Known rows:
sube: [  4  -5 -23 -11   8  -7  -8   7  12  -3  -5 -14  -9  14  -2  -4  16  -4
 -11  -2  10   0 -12  -9   2   6  44  -1  11  12   2  -6 -11  19 -12  -9
  -4  -1   3  14 -27 -10  -2   6   3]
gratro: [ -2  -8 -14 -12  15 -14  -4   2   3  -2   7 -14  -8   5   8   3  12  -1
   4   9  15  -2 -10 -23  -3   2  16   1  11  -2   0 -12  -4  -2  -6  -7
   1   5  -4  11  -6 -10   1   4  -3]
putis: [ 18   5  21   1  53 -18 -17  -7   2  11  -4 -17 -43  12  25   0  30   4
  10  -4   5  12  -7  30  -2  -9 -16   0 -11  14 -17  13  40 -15  18   5
  18  -8  -9  23 -14 -10 -23  -2   6]
degrapa: [  4  -5 -13   0   0  -7   5  18  15   8  -3 -17  -8 -15  -4  -9 -12  -2
  11 -12   1   5   2 -20   7   2  17  -4  13 -21  11 -14 -10   4   9  -8
  -7   4   4   6   4 -13  18 -15   6]
mamok: [  8  -2 -25  -7  -4 -24   3   4   0 -10  17  -5  -7  -5 -10  -2  -5  -8
   4  -7   4  12  -7 -14  12  -4   6   0  -2   2  13 -20  -9  -3   6  -3
 -14   2   9  -2  -6  -7   7  -8  -9]
druni: [  9   5 -33   5  -5 -23  11   1  10   2   9   5  -1  -1  -4  -7  -2 -14
   2   5  -7  10   3  12  17  -7  16  -4  -4  -2  25  -5  -6 -12   3   7
 -19  16  12   8  -5  -5  -4 -12  -9]
zogrokol: [  0 -11 -12 -10  11 -10  -4   5   2  -6   6 -17 -10   6   3   2  14  -1
   1  -1  14  -7 -11 -27  -6   4  23  -5   7   1   0 -16 -11   7  -6 -10
   0  -2   1   5  -8 -10   6   5  -1]
stevil: [ -7   9  -8  -2 -10 -12  11  14  -2   4   9  13   6   0   5  -5  -1   3
   9  15  -2 -10   7  12  -5   6   5   7  -6  -7  30  15   9 -14  11  -1
   7  18 -14  13   5  -6  -9 -13  -1]
fenebrun: [ 14  -8 -26   0  -2 -20   2   4   5 -13  13  -3   0  -2  -7  -5  -8 -10
   5  -7   2   8  -2 -10  10  -4  10   1  -3   4  17 -12  -6   0   6   1
 -13   6   9   1  -8  -3   2  -9 -11]
semil: [ -6  -9 -12 -12  11  -5 -10   7   1 -11   9 -14  -4  10  -7  -4  12   1
  -3  -2   8  -3 -12 -23   0   6  29   4   7  16  -7 -15  -7  13 -12 -10
   4  -7   0  15 -13 -12   6  11   1]
plorik: [ 12  -5 -19   6   3  -6   5  23  24  10  -3 -15   1 -13  -3 -13 -10  -6
  10  -3  -7   9   3 -11   7   0  25   1  13 -17  14  -6 -11   4   9  -3
 -11   6   0  13  -1  -8  11 -13   2]
pada: [  2 -12 -13  -7   7 -10   2  -2   2   0   6  -6  -7   7  16   4  11   5
   6   1   9  -1  -1 -19  -6   0  22   5   9  -5   1 -13 -15   4 -11  -2
  -4   9  -3  13  -4  -7  -2   1 -10]
bovon: [ 18  -6 -27   1  -3 -19   2  -1   4  -8  12  -3   0   0  -4  -6  -6  -2
   9  -8   1  11   0  -9  13 -10  10   6   1   1  14 -12  -5  -4   3   4
 -14   4  10   4  -5   0   2 -10 -14]
vofi: [  7   1 -18  -7 -14  -2   6  10  -6   6   3   1   4   3   0  -5  -3  14
   7   2   3  -9   0 -10  -8   1  17   9   4  -9  19   4  -1  -1   0   1
   0   0  -4   4  -6   0  -1 -12  -9]
rukul: [ 11  -4 -13   2   3  -4   4  15  13   6  -1 -11  -3 -11  -5 -12 -14   2
  12  -9  -8  11   5 -16  10  -1  21   7  16 -14   6 -11  -6   5   4  -2
  -8   3   2  14  -2 -12  14 -13   4]
giskigon: [  9 -10 -14  -7  13  -8  -1 -11  -1   5   6  -6  -7   7  13  -3  13  13
   8  -1   3   3   1 -21  -2  -6  21  13  13  -3  -7 -12 -10   0 -15   3
  -3   6  -6  17  -4  -4  -2   0 -12]
suve: [ 17  -6 -18  10   7  -4   0  29  25   9   1 -24  -3 -15  -2 -21  -9  -8
  12   6  -9  11   0 -21   2   0  19   1  11 -28  11  -8 -10   0  13  -5
 -12  -3  -7   9   0  -3  14  -8   1]
feda: [  3  -3 -13  -5   3 -10   7  21  12   3   5 -13 -11 -14  -9  -5 -14  -5
  10  -8   4  11   1 -21   8   2  15   3  16 -17  11 -15  -7   3  11 -11
  -7   5   1   8   0 -18  15 -16  10]
vukestur: [  7  -1 -15  -5   2  -9  10  18  12   6   2  -7 -11 -13  -4  -9 -14  -5
   9  -6  -1  13   6 -15  10   1  16  10  16 -18  11 -15  -8   3  10  -5
 -10   8  -2  17  -3 -16  14 -17   7]

Facts:
{dazus,putis,skasos} μ stulam
{dazus,kemom,letre,tipleklol} μ kladru
{dazus} μ skogruk
{dazus,lagrugru,trefe} μ sisus
{dazus,kemom,putis} μ zibrizu
{dazus,dredrul,kelol,letre} μ bradrim
{dazus} μ bovon
{dazus,kemom} μ ridris
{dazus,letre} μ giskigon
{dazus,trefe} μ stedre
{drabi,dredrul,grivo,putis} μ zigris
{drabi,grobredek} μ gabo
{drabi,kemom,lidir,zezo} μ stevil
{drabi,dredrul,nito,pluter,tipleklol} μ nuflu
{dredrul,putis} μ drafas
{dredrul,trefe} μ vulakor
{dredrul,klapirin,zotrim} μ bruzom
{dredrul} μ stogel
{dredrul,grusku,kemom,zezo} μ pivul
{drene} μ selan
{drene,pupugre} μ suve
{drene,kemom,pupugre,vekon,zezo} μ klaten
{drene} μ gitres
{drene} μ rababus
{drene,grobredek,grusku} μ sasom
{drene} μ brelas
{drene,kemom,putis} μ truvedro
{drire} μ nupal
{drire} μ mamok
{grivo,lagrugru,roplabrar} μ naki
{grobredek,putis} μ groklinam
{grobredek} μ drekebrar
{grobredek} μ gratro
{grobredek,lagrugru} μ gruvol
{grobredek,nito} μ plutem
{grobredek} μ viplis
{grusku} μ lugrasik
{grusku,klapirin} μ semil
{grusku,nito} μ treplogur
{grusku} μ stiroma
{grusku,roplabrar} μ zogrokol
{grusku} μ gini
{grusku,resak} μ sube
{kelol} μ drenuzem
{kelol} μ groflol
{kelol,tipleklol} μ kagram
{kelol} μ klodu
{kemom,robas} μ zubral
{kemom,pupugre} μ gagi
{kemom} μ sestak
{kemom,robas,zotrim} μ mupom
{kemom,trefe} μ zifle
{kemom} μ vofi
{kemom,lidir,pekles} μ druni
{klapirin} μ faskul
{klapirin} μ gumu
{klapirin} μ kegra
{klapirin,letre} μ supa
{letre,trefe} μ posi
{letre} μ skomas
{letre} μ gegrones
{letre} μ musir
{letre} μ rukul
{letre,trefe} μ trotrus
{lidir} μ flagram
{lidir,zotrim} μ stanen
{lidir,skasos} μ dipleklak
{nito,roplabrar} μ brubok
{nito,trefe} μ zabol
{nito,roplabrar} μ flegrin
{nito} μ naflir
{nito} μ feda
{nito} μ klepapli
{pekles,resak} μ grozu
{pekles,resak} μ muvo
{pekles,tipleklol} μ badron
{pekles,pluter} μ plegra
{pekles,vekon} μ megra
{pekles} μ pite
{pilun} μ grimegin
{pilun} μ gipu
{pilun,tipleklol} μ plosak
{pilun} μ veplibrar
{pluter,trefe} μ flodok
{pluter} μ drobrepo
{pupugre} μ drivibrum
{pupugre,roplabrar} μ vobrik
{putis} μ nadron
{putis} μ duskar
{putis} μ tipodus
{robas} μ gisostun
{robas,zezo,zotrim} μ tagagre
{robas} μ simil
{roplabrar} μ gasa
{roplabrar} μ gumo
{roplabrar} μ degrapa
{skasos} μ fitrak
{skasos} μ stotrik
{tipleklol} μ kloruplo
{tipleklol} μ skagugrek
{tipleklol} μ vukestur
{trefe} μ greplar
{trefe} μ pada
{vekon} μ stuskam
{vekon} μ plorik
{vekon} μ ledak
{zezo} μ grono
{badron,bradrim,degrapa,drire,drivibrum,feda,fitrak,flagram,gipu,greplar,grimegin,grobredek,kagram,kegra,kemom,kloruplo,nadron,pite,pivul,plorik,plosak,posi,rababus,rukul,selan,skagugrek,stiroma,stotrik,suve,tagagre,tipleklol,trotrus,truvedro,vobrik,vukestur,vulakor,zibrizu,zifle} φ b
{bovon,bruzom,dazus,druni,faskul,fenebrun,flodok,gini,gisostun,grusku,klapirin,klepapli,lagrugru,mamok,mupom,naflir,plutem,pupugre,robas,sestak,sisus,skasos,stogel,stulam,zedorem,zezo} φ d
{brelas,brubok,drafas,dredrul,flegrin,gabo,kladru,klaten,letre,lidir,lugrasik,megra,naki,nupal,platugruk,resak,ridris,simil,skomas,stevil,vofi,zigris} φ c
{dipleklak,drabi,drekebrar,drene,drenuzem,drobrepo,duskar,gagi,gasa,gegrones,giskigon,gitres,gratro,grivo,groflol,groklinam,grono,grozu,gruvol,gumo,gumu,kelol,klodu,ledak,musir,muvo,nidis,nito,nuflu,pada,pekles,pilun,plegra,pluter,putis,roplabrar,sasom,semil,skogruk,stanen,stedre,stuskam,sube,supa,tepla,tipodus,trefe,treplogur,vekon,veplibrar,viplis,zabol,zogrokol,zotrim,zubral} φ a

Rows:
No name comes twice in this set of rows, the named rows included.
[ 16   0 -28  -6 -21   1   5  14   5  13  -4   1  -1   5   2  -2   2   5
  -2   1   1  -7  -1   2  -9   2  34   9   1 -14  26   8 -11   7   4   1
  -5   4  -4   4 -21   3  -9 -15  -7]	megra
[ 20  -7  -8  -2  10  -3   4   9   9   6   1  -5  -8  -9  -5 -15 -13  12
  17 -18 -10  20   8 -12  13  -8  19  25  19  -6  -4  -9   0  13   5   2
  -7   0  -3  27  -8 -14  10 -18   2]	bradrim
[ 44   6   7  10  15  -6   3 -34 -10  38  16   1 -51   2  16 -12  12  26
  18 -29 -23  39   3  21   9 -35  -7  15 -14  -6 -16 -25   5 -21   5  30
 -14 -16  13  -1   2   4 -17 -19 -30]	dazus
[  4   5 -15 -17  -9 -12   3  16  -7  -5   5  -1  -5   1   0   8  -3   4
   6  -2  15  -8  -3  -8  -8   2   4  15   2  -3  19   6  11   0  14  -7
  10   2  -6   6 -13  -5  -2 -15   3]	gabo
[-11 -10  -7   6   4  -8   1  -4   4   4   8  -1   4   6  11  -5  11   4
  10   7  -2 -10  -1 -15   0   3  29  -5   2   1   3 -11 -18  -2 -16  -1
  -2  12  -5  16  10  -8   2   5  -6]	zubral
[ 13  -9 -23   1   0 -21  -2   7   8 -20  11   2   5   0  -6   0  -5  -7
  10 -14   3   9  -1  -7  11  -3   8   6  -5  11  16  -5  -2   6   6  -2
 -10   8   9   8  -9  -6   1 -11  -8]	stogel
[ 24  -6   3  18  34   5 -17  27  25  25  28 -28 -30  11  17 -21  42 -18
   0  34 -13  15 -20   0 -25   1  17 -14 -28 -19   2 -10 -12  -8  21  -1
   2 -31 -22  -5  -8   6 -16  18 -10]	drene
[-14  -3  -8  19 -15  -9   5   0   3  -8  18  12  15  -1 -11 -14 -10   2
  10 -10 -16  -4   3  -2  16  -1  20 -14 -16  13  17 -18 -16  -2  -9   1
 -13  11  16   5  17  -7  10  -1 -13]	mupom
[ 13  -9   4  -7   1 -14  -7  16   0 -15 -18   3   2  10  20  15   0  12
  15 -29  19 -20   2   8  -9   2  -7  13  -2   8  19  34  27  13  21  -8
  18  15  -6  14 -16  -1 -12 -21   8]	zigris
[  2 -10 -10  -4  11 -10  -2  -6   1   4  -4 -23 -13   1  18   7  16   7
   7  -8  20 -11  -9 -25  -7  -3  17 -11   9 -11  -3 -16 -12  -1  -6  -8
   2   5   6  -4   0  -6   4   2  -5]	gruvol
[ -1  16  11   1  10  -4   7  15   7  31  16 -16 -56 -13 -13 -11   2  -5
   0 -10  -7  28  -6   4   2  -6  12 -11  -5 -18  -4 -37  -8  -6  23  -9
  -6 -14   7  -4   0 -26   7 -14  11]	drire
[ -2   5 -15   2   2 -13  11  12  12  12   1 -11  -4 -15  -9 -13 -14  -9
  10   1  -5  10   8  -7  14  -2  16  -1  15 -17  12 -11  -3  -7   5  -5
  -9  12   4  17   7 -18  13 -13   9]	flagram
[ -3  -7 -13 -18  10 -13  -2   7   2  -7  14 -12 -12   7   0   5  14  -4
   0   6  17   1 -11 -28  -7   6  21   2   7   1  -2 -17 -10   6  -3 -13
   3   1  -4   8 -11 -14   3   3   0]	treplogur
[ 11  -2  40  -8   5   3 -10  19  -8 -10  14  34 -41  24  10  13  14  15
  10 -39  -2  10   4  35 -12   4  -1  31 -34  31   2  18  28  31  38  -9
  24  -3 -16  25 -23 -18 -27 -25  15]	dredrul
[ 14  -3  13 -11  17   1  -2 -10  -6  19  27   8 -54  19  14   3  28  14
   1  -9  -6  32  -2   3  -8 -10  19  23 -10   5 -22 -27  -9  10   5   3
   0 -11  -8  17 -14 -17 -18  -9  -6]	kelol

The same nodes again, as new rows of numbers:
Known rows:
trefe: [ 42 -21  17  13  13  -3  16  19   1  -3  13   2   0  35]
flodok: [ -7  -8   1  16  25 -17  -8  17  11  11 -21 -12 -21  -5]
gisostun: [ 20  -3  20  -9  -7   1 -19  -6   3   1 -15  10 -37  -7]
robas: [ 45   2  61 -10 -14  23  -9  -1   0  -4   2  13 -40  15]
mupom: [ 11 -14   5  -8   1   3 -17  -8   8   2 -17   7 -42 -13]
drire: [ -4   4  36   3 -34  -2   2   4 -19   9 -48   8  35  19]
nupal: [ -2   6  12 -13 -10   5 -12  -5 -20  20 -39   1  44   1]
duskar: [-10 -17 -30 -28  12  -3   7   3  -9  -6  18  10  -6  -3]
rukul: [-25 -34  -7  37  -5   4   6  -1   0  18 -19  -2 -13   6]
badron: [-20   9   5  19 -24   1   2  18  17   6  -6 -18   9 -22]
pekles: [ 48  25  51 -17 -11  -7  12  21   9   0  14 -20  16   9]
megra: [  2  23   9 -12  -6  11  -9  -1   7  14   2 -34  29 -10]
grozu: [ 19  23  -7 -14   3 -37   5   6   9   7  -2 -23  19 -17]
klodu: [ 16  -2 -33  18  -3   1   8   3 -11  11  20   3  -2  -8]
drekebrar: [ -9  16 -29 -21  14 -13   9   4 -10 -18  19  10   9  -5]
gegrones: [ 16 -24 -31  16  14 -17   9  -7  -3  19  -2  -1  -7   2]
stuskam: [ 30  18 -25 -24  -9 -20  -2  -7  -3   0   1 -24  10  -8]
suve: [-26  10 -31  -5 -21  12 -10 -20  -3 -10  -9 -13  -2   3]
sestak: [  8  -8   3 -12   1  10 -13   0   5   0  -6  -6 -47   1]

Rows:
No name comes twice in this set of rows, the named rows included.
[ 35   9  57 -17 -11  19  -5  -4   2  -8   8   5 -40  16]	zezo
[ 24  -2  23 -16   4   8  13  13   0 -18  42  13  -2   7]	drabi
[ 51  30  22   8   0 -10   6  -2  -5 -25  15  17  35  31]	roplabrar
[-30  31   7   2  21 -16  -6   7  -3 -11  -6   8  -9  -4]	plutem
[-25 -12 -26  15  25 -12 -12   8  -4   7 -15  -3 -27   3]	sisus
[ 61 -17  34 -20 -12   6   7  -1   7  -4  10  18  -7   5]	zotrim
[ -1 -16   4 -11   0  31 -13  -8   8   2   8 -11  -5  -3]	vofi
[  9 -18  61   4   6  42  11   1   5   3  43   9   0  17]	dredrul
[ 20 -17  17  -7  -7  30 -16 -16   8   1   0   6   3  -9]	simil
[ 23  14  90   3   8  -2  15 -14  -3  14  -7  22 -30  19]	klapirin
[ 31  31  29   0 -14  17 -10  -3  -7 -15   5   0 -24  26]	pupugre
[-26 -14 -10  10  -1   7  -3 -13  22  -7 -11  -3 -12 -12]	pivul
[-23  23 -13  21  -7 -16  -9  -7   6 -18 -27   5  34   9]	degrapa

